Below are the code and all the weights of a small trained network. Each question names an input and a class and asks about switching units off, where a switched-off unit gives its printed mean instead of its output.

import numpy as np


def w(rows, s, z=0):
    codes = np.array(rows[::2]) - 128.0
    scale = np.full(codes.shape[1], s)
    scale[-1] = z or s
    return codes * scale


def f(y):
    return np.maximum(y, 0)


def log_softmax(a):
    a = a - a.max(-1, keepdims=True)
    return a - np.log(np.exp(a).sum(-1, keepdims=True))


def net(x, mask):
    res = np.array(x, float).reshape(1, 5) / 4 @ E
    y = f(res @ A[0][:, :-1].T + A[0][:, -1])
    res = res + np.where(mask, y, B[0][:, -1]) @ B[0][:, :-1]
    return log_softmax(res[-1] @ U[:, :-1].T + U[:, -1])


A, B = {}, {}
E = w([
[41,134,179,150,101,215,120,206],'x0',
[155,186,112,246,155,150,149,120],'x1',
[183,130,107,103,168,214,59,105],'x2',
[121,60,12,157,107,102,90,170],'x3',
[187,48,149,152,84,189,178,98],'x4',
],0.014)
A[0] = w([
[125,190,178,104,171,112,116,131,101],'n1',
[79,117,150,33,153,70,65,153,130],'n2',
[115,83,35,149,138,86,99,158,186],'n3',
[90,147,119,186,130,103,184,105,83],'n4',
[110,81,150,13,97,129,143,125,139],'n5',
[195,25,177,126,27,161,209,82,64],'n6',
[85,114,174,129,53,24,223,141,45],'n7',
[107,49,25,112,115,129,120,170,131],'n8',
[247,95,127,74,148,68,166,93,32],'n9',
[200,118,123,112,154,72,138,59,48],'n10',
[92,117,161,131,104,233,130,239,90],'n11',
[157,143,104,93,179,190,53,118,29],'n12',
[86,116,114,136,97,92,143,120,117],'n13',
[149,73,95,160,74,113,64,163,208],'n14',
[191,152,115,102,166,215,26,108,103],'n15',
[90,104,166,64,165,85,76,132,66],'n16',
[158,133,203,99,117,162,170,63,116],'n17',
[56,181,141,108,111,159,92,173,8],'n18',
[133,164,233,80,197,78,174,104,133],'n19',
[125,170,195,71,185,167,196,103,81],'n20',
[82,64,180,158,98,171,122,124,96],'n21',
[50,196,123,121,127,78,78,134,138],'n22',
[100,199,93,102,173,75,91,67,46],'n23',
[146,218,112,220,187,142,130,140,115],'n24',
[105,100,144,154,141,170,97,125,144],'n25',
],0.011,0.0018)
B[0] = w([
[81,91,131,182,175,155,109,160,191],'n1',
[168,91,75,139,117,166,122,79,218],'n2',
[101,142,164,167,181,135,110,203,211],'n3',
[178,38,125,68,43,136,141,141,185],'n4',
[219,90,44,168,35,170,53,109,215],'n5',
[45,119,45,153,190,172,195,55,253],'n6',
[150,104,175,45,67,125,199,176,247],'n7',
[129,151,160,170,146,161,87,166,217],'n8',
[127,193,183,129,100,75,87,78,225],'n9',
[151,182,190,132,128,59,111,112,210],'n10',
[133,199,154,141,107,28,102,108,253],'n11',
[92,74,172,80,64,153,188,153,197],'n12',
[125,77,147,101,108,132,152,166,170],'n13',
[97,129,161,194,148,162,141,177,193],'n14',
[105,88,207,24,77,135,197,152,222],'n15',
[149,110,61,154,108,140,97,105,189],'n16',
[96,138,126,154,199,167,80,204,211],'n17',
[102,173,135,110,118,55,94,79,203],'n18',
[123,157,152,137,188,175,93,196,228],'n19',
[151,98,164,153,159,142,64,175,215],'n20',
[134,149,102,131,120,54,106,75,200],'n21',
[58,101,95,122,178,158,188,68,209],'n22',
[97,169,133,123,186,107,177,81,203],'n23',
[225,75,1,127,57,186,58,76,216],'n24',
[106,135,122,112,100,86,129,110,168],'n25',
],0.0094,0.017)
U = w([
[126,138,154,185,165,154,67,234,132],'0',
[248,92,64,136,60,158,71,82,67],'1',
[139,91,180,18,63,125,178,167,83],'2',
[138,211,162,136,105,16,84,68,54],'3',
[59,127,81,131,175,150,154,47,252],'4',
],0.015,0.0032)

Each question gives the input, the list of numbers given to net, and the class t.
The units are the neurons (one row each of A and B). Each row of codes is followed by its name. A weight is (code - 128) times the scale printed after its matrix; where a second scale follows, it is the last column's (A, B and U).
mask holds one flag per neuron, in row order. A switched-off neuron (its flag False) gives its mean, the last column of its row in B, instead of its output. The means were averaged over made-up inputs and are rounded, as every weight is.
A unit's drop is (log p(t) with every unit on - log p(t) with that unit switched off) / (log p(t) with every unit on - log p(t) with every unit switched off).
The circuit of an input: a set's keep is (log p(t) with only the set's units on - log p(t) with every unit switched off) / (log p(t) with every unit on - log p(t) with every unit switched off). Starting from the 12 units with the biggest drops (on a tie, the unit counted first), units are removed one at a time, each time the one whose removal leaves the highest keep (on an exact tie, the one counted first), for as long as the keep stays at least 0.8.
circuit, biggest first: the units of the circuit, biggest drop first
unit that matters most: the unit with the biggest drop
top k neurons: the k neurons with the biggest drops, biggest first
drop when u is switched off: that unit's drop, to one decimal
input [-6,3,4,-6,-5], class 0: top 3 neurons : (n19 n1 n11)
input [-6,-1,6,-3,-2], class 2: top 2 neurons : (n15 n12)
input [6,-1,-1,1,4], class 3: unit that matters most : n11
input [7,-7,-7,-1,7], class 1: top 2 neurons : (n5 n15)
input [8,-7,-2,-6,-6], class 3: top 2 neurons : (n18 n11)
input [7,5,-6,-2,7], class 3: top 4 neurons : (n11 n21 n15 n22)
input [0,-7,7,-7,6], class 0: top 2 neurons : (n17 n24)
input [-4,-6,-1,-8,-7], class 0: top 2 neurons : (n19 n20)
input [-8,2,8,3,8], class 2: top 2 neurons : (n15 n12)
input [2,4,-5,-4,7], class 4: top 2 neurons : (n6 n15)
input [-6,-4,2,-4,4], class 3: top 3 neurons : (n9 n10 n24)
input [8,8,-5,7,1], class 1: drop when n24 is switched off : 1.4
input [3,5,2,2,8], class 4: drop when n6 is switched off : 0.5
input [2,-3,1,-2,7], class 4: drop when n6 is switched off : 1.4
input [8,6,-7,1,-2], class 3: circuit, biggest first : (n11)
